Here is a tiny trained network, its code and every weight. The questions are about switching its units off for an input and a class, where a switched-off unit gives its printed mean instead of its output.

import numpy as np


def w(rows, s, z=0):
    codes = np.array(rows[::2]) - 128.0
    scale = np.full(codes.shape[1], s)
    scale[-1] = z or s
    return codes * scale


def f(y):
    return y / 2 * (1 + np.tanh(0.7978845608 * (y + 0.044715 * y**3)))


def log_softmax(a):
    a = a - a.max(-1, keepdims=True)
    return a - np.log(np.exp(a).sum(-1, keepdims=True))


def net(x, mask):
    res = np.array(x, float).reshape(1, 6) / 4 @ E
    y = f(res @ A[0][:, :-1].T + A[0][:, -1])
    res = res + np.where(mask, y, B[0][:, -1]) @ B[0][:, :-1]
    return log_softmax(res[-1] @ U[:, :-1].T + U[:, -1])


A, B = {}, {}
E = w([
[151,138,235,167],'x0',
[161,25,126,133],'x1',
[129,127,129,124],'x2',
[128,128,127,129],'x3',
[126,128,126,130],'x4',
[246,167,96,163],'x5',
],0.012)
A[0] = w([
[130,137,144,104,121],'N0',
[92,61,96,105,154],'N1',
[133,89,254,150,213],'N2',
[172,193,159,122,141],'N3',
[130,171,34,103,208],'N4',
[182,220,166,179,122],'N5',
[154,201,157,200,114],'N6',
[193,224,196,180,80],'N7',
[91,69,84,79,132],'N8',
[77,73,81,86,129],'N9',
[118,182,1,72,154],'N10',
[90,22,100,91,189],'N11',
[249,118,37,184,5],'N12',
[241,121,54,146,156],'N13',
[61,237,106,78,41],'N14',
],0.0073,0.0035)
B[0] = w([
[119,138,131,130,128],'N0',
[168,115,102,74,184],'N1',
[56,136,166,173,254],'N2',
[146,165,108,131,173],'N3',
[94,99,160,118,203],'N4',
[153,205,81,111,206],'N5',
[160,172,90,101,184],'N6',
[154,174,100,120,215],'N7',
[173,138,100,75,185],'N8',
[175,134,103,81,188],'N9',
[75,99,194,165,223],'N10',
[168,112,104,39,224],'N11',
[69,88,191,145,219],'N12',
[36,131,180,177,236],'N13',
[41,48,254,127,189],'N14',
],0.0091,0.0067)
U = w([
[117,68,160,125,255],'0',
[96,138,149,169,32],'1',
[252,153,33,94,117],'2',
],0.014,0.00075)

Each question gives the input, the list of numbers given to net, and the class t.
The units are the neurons (one row each of A and B). Each row of codes is followed by its name. A weight is (code - 128) times the scale printed after its matrix; where a second scale follows, it is the last column's (A, B and U).
mask holds one flag per neuron, in row order. A switched-off neuron (its flag False) gives its mean, the last column of its row in B, instead of its output. The means were averaged over made-up inputs and are rounded, as every weight is.
A unit's drop is (log p(t) with every unit on - log p(t) with that unit switched off) / (log p(t) with every unit on - log p(t) with every unit switched off).
The circuit of an input: a set's keep is (log p(t) with only the set's units on - log p(t) with every unit switched off) / (log p(t) with every unit on - log p(t) with every unit switched off). Starting from the 12 units with the biggest drops (on a tie, the unit counted first), units are removed one at a time, each time the one whose removal leaves the highest keep (on an exact tie, the one counted first), for as long as the keep stays at least 0.8.
circuit, biggest first: the units of the circuit, biggest drop first
most important unit: the unit with the biggest drop
k most important neurons: the k neurons with the biggest drops, biggest first
drop of u: that unit's drop, to one decimal
input [2,3,5,6,-2,8], class 1: most important unit : N13
input [-1,-8,-7,2,5,-7], class 0: circuit, biggest first : N14, N2
input [-2,-7,1,-7,-2,-5], class 0: circuit, biggest first : N14, N2
input [6,4,-7,-2,-8,8], class 1: 2 most important neurons : N13, N12
input [1,-5,-6,5,-3,2], class 2: 3 most important neurons : N2, N13, N12
input [-1,-7,8,-7,-5,8], class 1: 3 most important neurons : N13, N12, N10
input [0,6,3,-7,-8,8], class 0: 2 most important neurons : N12, N2
input [-4,-7,-6,5,-2,-7], class 0: drop of N14 : 0.2
input [-2,2,2,3,-8,7], class 0: drop of N2 : 0.2
input [5,7,1,0,4,8], class 1: drop of N13 : 0.1
input [-3,-8,4,-1,-8,-8], class 0: drop of N14 : 0.3
input [6,5,-7,-5,4,8], class 1: 2 most important neurons : N13, N12
